Each row of numbers belongs to one of the things below and depends on some of the facts about them. Some rows are named. Which thing is each other row?

Facts:
η q765 <- q472 q870 q44 q616 q335 q470 q493 q389 q896
η q57 <- q387 q968 q807 q653 q734 q65 q800
η q800 <- q986 q426 q125
η q2 <- q247 q967 q838 q904
η q200 <- q964 q571 q913 q818 q25 q331 q209 q958 q809 q274 q977 q557 q2 q97
η q476 <- q812 q806 q263 q723 q770 q633 q695
η q7 <- q226 q137 q873 q791 q941 q747 q329 q372 q910 q345 q803
η q387 <- q362 q19 q293
η q920 <- q136 q532 q476 q693 q745 q919
η q266 <- q855 q588 q380 q70 q558 q369
η q620 <- q643 q59 q928 q752 q482 q462 q66 q276 q525 q606
η q49 <- q262 q240 q940 q735
η q525 <- q280 q9 q332 q487 q659 q632 q473 q319
η q779 <- q772 q359 q688
η q97 <- q110 q542 q549 q663 q605 q330 q158 q227 q402 q378
η q305 <- q307 q360 q618 q62 q112 q111
η q789 <- q779 q208 q218 q954 q109
η q799 <- q686 q297 q199 q394 q100 q539 q559 q933 q21 q254 q560 q400
η q829 <- q865 q49
η q910 <- q442 q849 q667
η q209 <- q690 q866
η q958 <- q748 q410 q414 q251
η q176 <- q132 q367 q710 q140 q305 q762 q943
η q276 <- q662
η q803 <- q754 q788 q340 q393 q128 q836 q256
η q309 <- q634 q471 q92 q198 q292 q765
η q884 <- q161 q338 q962 q63 q946
η q471 <- q808 q205 q781 q133
η q954 <- q677 q660 q831 q361 q952
η q329 <- q609 q645 q451
η q122 <- q985 q884
η q919 <- q725 q508
η q747 <- q350
{q472 q226 q136 q380 q262 q19 q199 q710 q962 q663 q198 q809 q218 q462 q112 q414} Ξ tutrir
{q968 q964 q137 q690 q394 q470 q693 q660 q735 q109} Ξ zabre
{q870 q806 q772 q571 q132 q653 q618 q338 q667 q66 q227 q560} Ξ draketran
{q247 q849 q9 q723} Ξ kluvefo
{q812 q855 q307 q542 q634 q332 q788 q688 q508 q977 q133 q904 q400} Ξ plure
{q362 q240 q125 q807 q110 q70 q865 q360 q818 q873 q367 q831 q63 q725 q292 q482 q645 q838 q633 q836 q319 q896} Ξ rafin
{q426 q335 q161 q941 q558 q92 q539 q659 q251 q606} Ξ senes
{q643 q140 q205 q632 q65 q340 q369 q933 q770 q451 q345 q378} Ξ dreskek
{q280 q25 q754 q62 q389 q21 q372} Ξ truroles
{q359 q686 q330 q128} Ξ stuskon
{q263 q928 q44 q609 q410 q985 q734 q946 q952 q557 q254} Ξ nadrul
{q616 q331 q791 q350 q695} Ξ zudril
{q748 q943} Ξ lifu
{q677 q473 q559 q158} Ξ rodon
{q762 q745 q256 q402} Ξ fetron
σ b <- q472 q870 q964 q812 q806 q110 q263 q19 q542 q44 q616 q690 q132 q25 q331 q367 q653 q161 q338 q549 q710 q962 q663 q493 q809 q63 q218 q293 q723 q659 q389 q838 q111 q688 q946 q762 q977 q340 q158 q369 q633 q557 q695 q402
σ a <- q968 q136 q426 q532 q807 q59 q307 q571 q686 q928 q297 q913 q360 q442 q618 q335 q609 q470 q752 q866 q693 q205 q482 q274 q462 q414 q66 q559 q65 q109 q350 q770 q372 q745 q606
σ e <- q986 q865 q940 q985 q660 q831 q667 q725 q361 q112 q952 q254 q133 q345 q904 q378
σ f <- q247 q226 q137 q643 q262 q240 q125 q772 q359 q873 q791 q808 q849 q941 q140 q208 q781 q735 q473 q896
σ c <- q362 q818 q662 q605 q645 q330 q451 q21 q227
σ d <- q855 q588 q380 q280 q70 q748 q199 q754 q634 q394 q677 q9 q410 q62 q332 q558 q92 q100 q198 q539 q292 q487 q967 q734 q632 q788 q508 q251 q933 q393 q128 q836 q319 q560 q256 q943 q400
q964 μ: q200
q226 μ: q910
q426 μ: q770
q806 μ: q693
q307 μ: q198
q19 μ: q209
q913 μ: q904
q873 μ: q276
q331 μ: q958
q653 μ: q677
q634 μ: q904
q335 μ: q910
q808 μ: q690
q609 μ: q620
q9 μ: q360
q941 μ: q209
q866 μ: q667
q693 μ: q176
q140 μ: q770
q332 μ: q910
q558 μ: q809
q92 μ: q770
q205 μ: q254
q809 μ: q690
q63 μ: q667
q725 μ: q667
q482 μ: q209
q487 μ: q19
q274 μ: q525
q723 μ: q254
q605 μ: q910
q645 μ: q803
q462 μ: q266
q111 μ: q2
q66 μ: q254
q688 μ: q896
q508 μ: q471
q65 μ: q122
q158 μ: q329
q369 μ: q19
q770 μ: q667
q952 μ: q338
q633 μ: q800
q836 μ: q198
q227 μ: q985
q560 μ: q904
q904 μ: q620

Known rows:
[ -4 -12   0  -2   4   1   2  -2  -4   0   3   0  -8  -3   3   1  -4  -3
  -5   9   3 -12   3   9   5   2   3  -5   2   4   2] -> q946
[ -5  -1 -10   3  -1   3  -5 -29  -7  15   1 -14   0 -19   8  11   5  -4
   4   2  -4 -19 -16  17  11   3   9  -7  15  -1   1] -> q964
[-3 -3  1  8 -1  3  6  5  1 -7 -4 -3 -3 -2  0 -4 -4  5  1  1 -1  6  1  2
 -6  0  8  9 -5  4  7] -> q606
[ 0 -2  2  1  0  1  5 -4 -2 -1  2  0 -3  2 -2 -3 -2  0 -2 -4 -3 -8  4  0
 -5  0  3 -1 -2  2  3] -> q297
[  2  -1 -10   0   1  -3  13  -8  -4   4   4   1  -2   3  -2   0   7   0
  -2   0   3  -1  -3  -1  -3   4   1   2  -8 -13   6] -> q414
[  1   0   4  14   4  -7  -6  -3  10   5   3  11  -3  -3   6 -11  -7   1
  -3  -6   0   2  -1   3   0   1 -13   1  10   4   1] -> q49
[ -1   3   2   7 -20   4 -21 -25  -8  -8  -7 -10  -2  -1   7  -7  29 -13
  -7  -5  -7   5  -5  13 -13  -6   4  -2   7   3 -19] -> q913
[  6 -15 -15   1   5   0  -4   8  -4   0  -5  -3  -9   0  -2   2   1   2
  -9  14   5   4   3   3   6   2   3   7   1  -2  -6] -> q110
[  7  -8  -7  15  13  -7  11   7   6  12  11  16  -2  -6  10  -5 -21  13
 -13  -6  -2  -4   8 -10  -3   6 -17   5  14  -4  11] -> q209
[-10   1   2 -12  -2   6   8  10  -3   0   3  -1   7  -3   5   2   2   0
   0   3  -4  -2  -6  -7  -1  -1  -1  -6  -5   4   6] -> q473
[  8  -8 -11  15   0  -5  -3  -5   6  10   6   9  -1  -7  10  -4  -1   6
 -10  -7  -4   5   3  -1  -4   0 -17   5  20  -4  -1] -> q97
[ -1   1  -4  -4   1   2  -7  18   0  -3  -3  -5   2   4  -5   3  -2   5
  -2   8   1   8   2  -9   5   1   2   4 -10  -1  -5] -> q125
[  3 -14  16 -10 -18  -4 -21 -18  19  -6  -7  -3  -5  -1 -13   5  24 -12
  24   0  -2  14   2  15 -11 -19  10  10  -5   3 -12] -> q335
[-10   1  -3 -14   0  -3   3   9  -7   1  11  -2   5   0   2   8   5  -3
   1  13   5  -1  -7 -10  14   3  -4  -7 -11  -7  -1] -> q112
[  0  -8   7 -17 -26   2 -10 -16  17   5  -6  -4   3  -1 -13   3  35  -5
  18 -14  -8  12   5   6 -23 -20  -1   3   1   0 -12] -> q605
[  4   6  -3   2  -1   3  -4  10   1  -1  -9  -5   0   9 -12  -6   0   9
   2  -7  -3  10   5 -11  -7   1   4   9 -14  -2   2] -> q362
[ 1  0  0 -6  4 -1  7 -5 -7  3 -2  3 -1  3 -2 -1  3 -3  0 -4  3 -4 -3 -1
 -2  2  3  2 -7 -3  7] -> q618

Which thing is each row?
No name comes twice in this set of rows, the named rows included.
[-12  -7   9 -24 -16   3 -14  -1   6  -2   1  -7   4  -6  -1   9  20 -11
   9   9  -1   5  -5   4   4 -13  -2  -9  -2   6 -14] : q952
[ -5   7  -3  12  22  -5  12  15   0  10   8  19  -6  -6   2   0 -35  19
  -7 -12   8  -5  17  -4   6  11 -13  -7  16  -5  15] : q803
[ -2   4 -11   6   1   5 -30 -13   1   7 -22 -22  -7  -8  -6   2   8  -5
   8  12   2  -1 -20  23  17   4  14   0   6   7 -15] : q63
[ -7  10  10   4 -18   3 -22 -24  -9 -13 -10  -7  -4   2   1  -7  24 -16
  -1  -7   0   9  -4  18 -13  -5   6  -8   5   3 -17] : q609
[  3  16 -11  35  17   2   5  13 -37 -19   0  -3  -2  14  11 -16 -25  10
 -35   4   0  -4   2 -18   4  24   5   5 -12  -5   4] : q360
[  1  19  -8   8  -8   5 -13 -23 -13   7 -13 -12   8   0  -1  -1  22  -2
   0 -14  -7   3 -17  -5  -7   3   5   0  -3  -8  -2] : q227
[  1   2  -3   0   1  -4  10  -6  -2   1   3   2  -2   4  -5  -2   5  -4
   3  -1   4  -2  -4   0   0   4   4   1 -11  -9   6] : q136
[ -7 -12   0   3   2   3   5   6  -1  -8   0  -3  -7  -9   6  -2  -4   0
  -1  12   3   2  -1   9   4   1   8   7  -2   7   3] : q659
[-10   0  -1  -3  10   3  14  22 -23 -10  18   2   6   2  15   3 -20   6
 -24  12  -1 -12   5 -23  13  10  -5  -9  -8   0   5] : q985
[  1   1  -2  22  20  -6  10  10   1   7  12  16  -2  -3  10  -9 -31  13
 -13  -5   0  -9   6  -9   5  11 -13   0  10   0  15] : q122
[ -2 -28   7 -26 -14  -4  -6  -2  31   5  -2  -1 -12  -6 -15   8  19 -12
  24  11   5   6   9  23  -4 -18   3   1   2   5 -10] : q688
[ -4   5  -7  -1  -2   3 -20 -20  -2  13 -11 -17  -5 -10  -2   3  11 -11
   8   5   0 -13 -20  22  13   4  10  -9   8   6  -8] : q723
[ -1  -7   5 -10 -14   0 -11 -13  22   5  -9 -10  -5  -3 -15   2  18  -6
  22  -3  -2   5   3  16  -9 -12   5   3   0   5 -10] : q307
[  1 -12  -5   0   7   0  -6   8  -3  -3  -6  -4 -10   3  -4  -1  -3   1
  -5  14   7   1   2   6   8   3   7   4  -3   3  -5] : q367
[ -5  -5   9 -23 -13   1 -15  -7  18   7  -3  -8   5  -6  -9  11  16  -7
  20   3  -5  -4  -2   6   1 -15   1  -4  -1   5 -11] : q808

The same things again, as new rows of numbers:
Some rows with their names:
[-3  2  7  4 11 -3 -9  4  0 -4  6  2  6] -> q378
[-3 -2  2 -2 -2  6 -6 -2 -1 -1  3  0 -7] -> q943
[  3  -3  -7   2   7 -11   7  -1  -1   3  -5  -6   5] -> q307
[  6   7  11   0  11  13 -12   2  -5  -1  11   0  -1] -> q110
[-3 -9 -1 -1  5 -1  5  1 -2 -3  2 -2 -3] -> q831
[ 3 -9 -6 -1 11 -5 15  2 -4 -2 -1 -1  4] -> q807
[-4  0  4 -2 -1  9 -6  1 -1 -3  1  0 -7] -> q539
[-10  -8  -5   0   0 -10   2   2   3  -1   4   0   2] -> q262
[  5   7   5  -2  -1   4 -11  -4   1   5   4   6  -7] -> q962
[ 4 -9  5  3 -1  7  5  9  2 -7  2 11  7] -> q200
[ 2 -2 -6 -1  5 -6 12  3 -3 -2 -5  3  6] -> q752
[ 2 -4 -4  0 -2  4  2 -7  3 -5 -6  2  3] -> q7
[ 1 -3 -2  1 -1  3  2 -4  2 -5 -5  2  4] -> q476
[ 2 -7 -3  1  1  7  3 -2  3 -6 -4 12  2] -> q525
[ -3 -29   4  -2 -13   4 -24   5 -10  -2 -16   6  12] -> q209
[ 2 -7 -2  1  2  7  3 -1  3 -7 -4 11  3] -> q122
[-11  -6  -6  -1  -1  -4   4   7   0  -4   0  -2   2] -> q208

Which thing is each row?
No name comes twice in this set of rows, the named rows included.
[-3 -6 -3  3  4 -4 -2 -2  2  0 -2  1 -3] : q133
[  5  -7   2   2   1 -13  14  11   0   2   4   4  10] : q414
[ -2   2   0   0  -4  -3 -17  -7   1   4   0 -13  -9] : q332
[ -2 -10   4  -8 -12   0 -42 -10 -11   9 -13  -2  -1] : q19
[-11 -10   1  -8 -20  -4 -40 -10 -12   5 -18 -18   0] : q487
[ -3  -2   1  -3  -1   3  -6  -5  -2   0   2  -9 -10] : q836
[ -3 -21  -8  -7  -5 -13 -18  -9 -16   5 -20 -21  11] : q482
[-2 -1  9  0 -9  4 -4 13 -1 -2  5  1 -3] : q967
[-4  2  3 -3 -3  5 -8  0 -1 -2  1 -7 -6] : q558
[  6   4  11   0  -3   4 -10   6   0   4  10   7  -3] : q809
[ 2 -4 -6 -2  8 -4 14  3 -3 -3 -5  1  5] : q606
[ -2   1   2   1  -2   1 -12  -5   2   3   0  -6  -8] : q508
[  4  -3   1   4   3 -11  10  13  -1   1   1   3  10] : q571
[-18 -20  -8  -8 -13 -10 -27  -5 -12   1 -19 -23   7] : q941

